Below are the code and all the weights of a small trained network. Each question names an input and a class and asks about switching units off, where a switched-off unit gives its printed mean instead of its output.

import numpy as np


def w(rows, s, z=0):
    codes = np.array(rows[::2]) - 128.0
    scale = np.full(codes.shape[1], s)
    scale[-1] = z or s
    return codes * scale


def f(y):
    return np.maximum(y, 0)


def log_softmax(a):
    a = a - a.max(-1, keepdims=True)
    return a - np.log(np.exp(a).sum(-1, keepdims=True))


def net(x, mask):
    res = np.array(x, float).reshape(1, 7) / 4 @ E
    y = f(res @ A[0][:, :-1].T + A[0][:, -1])
    res = res + np.where(mask, y, B[0][:, -1]) @ B[0][:, :-1]
    return log_softmax(res[-1] @ U[:, :-1].T + U[:, -1])


A, B = {}, {}
E = w([
[76,161,124,59,177,88,159,58,161,181,150],'x0',
[120,116,97,119,87,161,141,191,163,182,202],'x1',
[144,133,217,70,201,109,91,148,134,69,162],'x2',
[75,120,142,138,160,131,8,116,191,145,135],'x3',
[187,167,65,104,178,184,127,137,97,172,93],'x4',
[123,143,84,226,198,173,183,140,119,63,92],'x5',
[68,108,175,114,59,159,126,152,204,129,137],'x6',
],0.011)
A[0] = w([
[127,78,135,170,111,104,148,169,81,103,146,234],'neuron 1',
[143,86,148,2,96,134,145,206,138,135,153,154],'neuron 2',
[124,113,168,97,133,139,118,107,67,141,134,87],'neuron 3',
[125,142,149,25,153,143,134,30,118,155,141,236],'neuron 4',
[183,173,203,215,103,93,96,128,112,31,107,168],'neuron 5',
[157,160,112,91,135,152,59,139,125,125,115,252],'neuron 6',
],0.0085,0.002)
B[0] = w([
[198,26,152,61,118,187,158,116,95,64,50,201],'neuron 1',
[237,193,187,90,97,132,125,205,204,132,161,238],'neuron 2',
[177,115,123,94,114,59,118,74,129,137,146,162],'neuron 3',
[81,254,154,96,140,102,154,123,167,158,88,254],'neuron 4',
[165,49,163,172,148,64,119,64,103,128,91,242],'neuron 5',
[120,127,52,73,191,173,50,126,175,189,103,198],'neuron 6',
],0.0079,0.009)
U = w([
[214,98,162,54,59,159,114,215,151,126,163,94],'0',
[187,2,180,161,71,83,121,68,73,92,84,68],'1',
[108,83,106,145,89,160,67,202,109,188,108,112],'2',
[94,58,163,149,217,87,201,129,140,53,112,104],'3',
[182,160,126,122,232,140,77,102,107,131,115,130],'4',
[193,93,58,165,58,193,242,148,42,147,102,255],'5',
[100,207,167,71,79,48,169,96,143,153,116,104],'6',
[64,89,159,178,74,128,101,147,172,143,213,128],'7',
],0.008,0.0032)

Each question gives the input, the list of numbers given to net, and the class t.
The units are the neurons (one row each of A and B). Each row of codes is followed by its name. A weight is (code - 128) times the scale printed after its matrix; where a second scale follows, it is the last column's (A, B and U).
mask holds one flag per neuron, in row order. A switched-off neuron (its flag False) gives its mean, the last column of its row in B, instead of its output. The means were averaged over made-up inputs and are rounded, as every weight is.
A unit's drop is (log p(t) with every unit on - log p(t) with that unit switched off) / (log p(t) with every unit on - log p(t) with every unit switched off).
The circuit of an input: a set's keep is (log p(t) with only the set's units on - log p(t) with every unit switched off) / (log p(t) with every unit on - log p(t) with every unit switched off). Starting from all 6 units, units are removed one at a time, each time the one whose removal leaves the highest keep (on an exact tie, the one counted first), for as long as the keep stays at least 0.8.
circuit, biggest first: the units of the circuit, biggest drop first
top k neurons: the k neurons with the biggest drops, biggest first
drop of u: that unit's drop, to one decimal
input [4,-8,-6,-8,-5,6,3], class 1: circuit, biggest first => neuron 5; neuron 4
input [-4,4,-2,-7,5,-1,7], class 0: circuit, biggest first => neuron 2
input [2,-8,-5,-6,-2,4,-7], class 1: circuit, biggest first => neuron 5; neuron 4
input [1,-5,-6,5,-5,1,-8], class 1: circuit, biggest first => neuron 4; neuron 6
input [-4,0,-7,2,-6,3,0], class 1: circuit, biggest first => neuron 5; neuron 1
input [1,-1,0,-1,-3,1,-5], class 1: circuit, biggest first => neuron 4; neuron 6
input [4,3,6,1,5,-3,-2], class 6: top 2 neurons => neuron 4; neuron 1
input [2,-4,-2,-6,8,-4,-5], class 6: drop of neuron 6 => -0.1
input [-8,-4,1,-7,-5,7,-5], class 1: drop of neuron 5 => 0.2
input [-6,0,-1,2,-7,7,4], class 1: drop of neuron 5 => 0.1
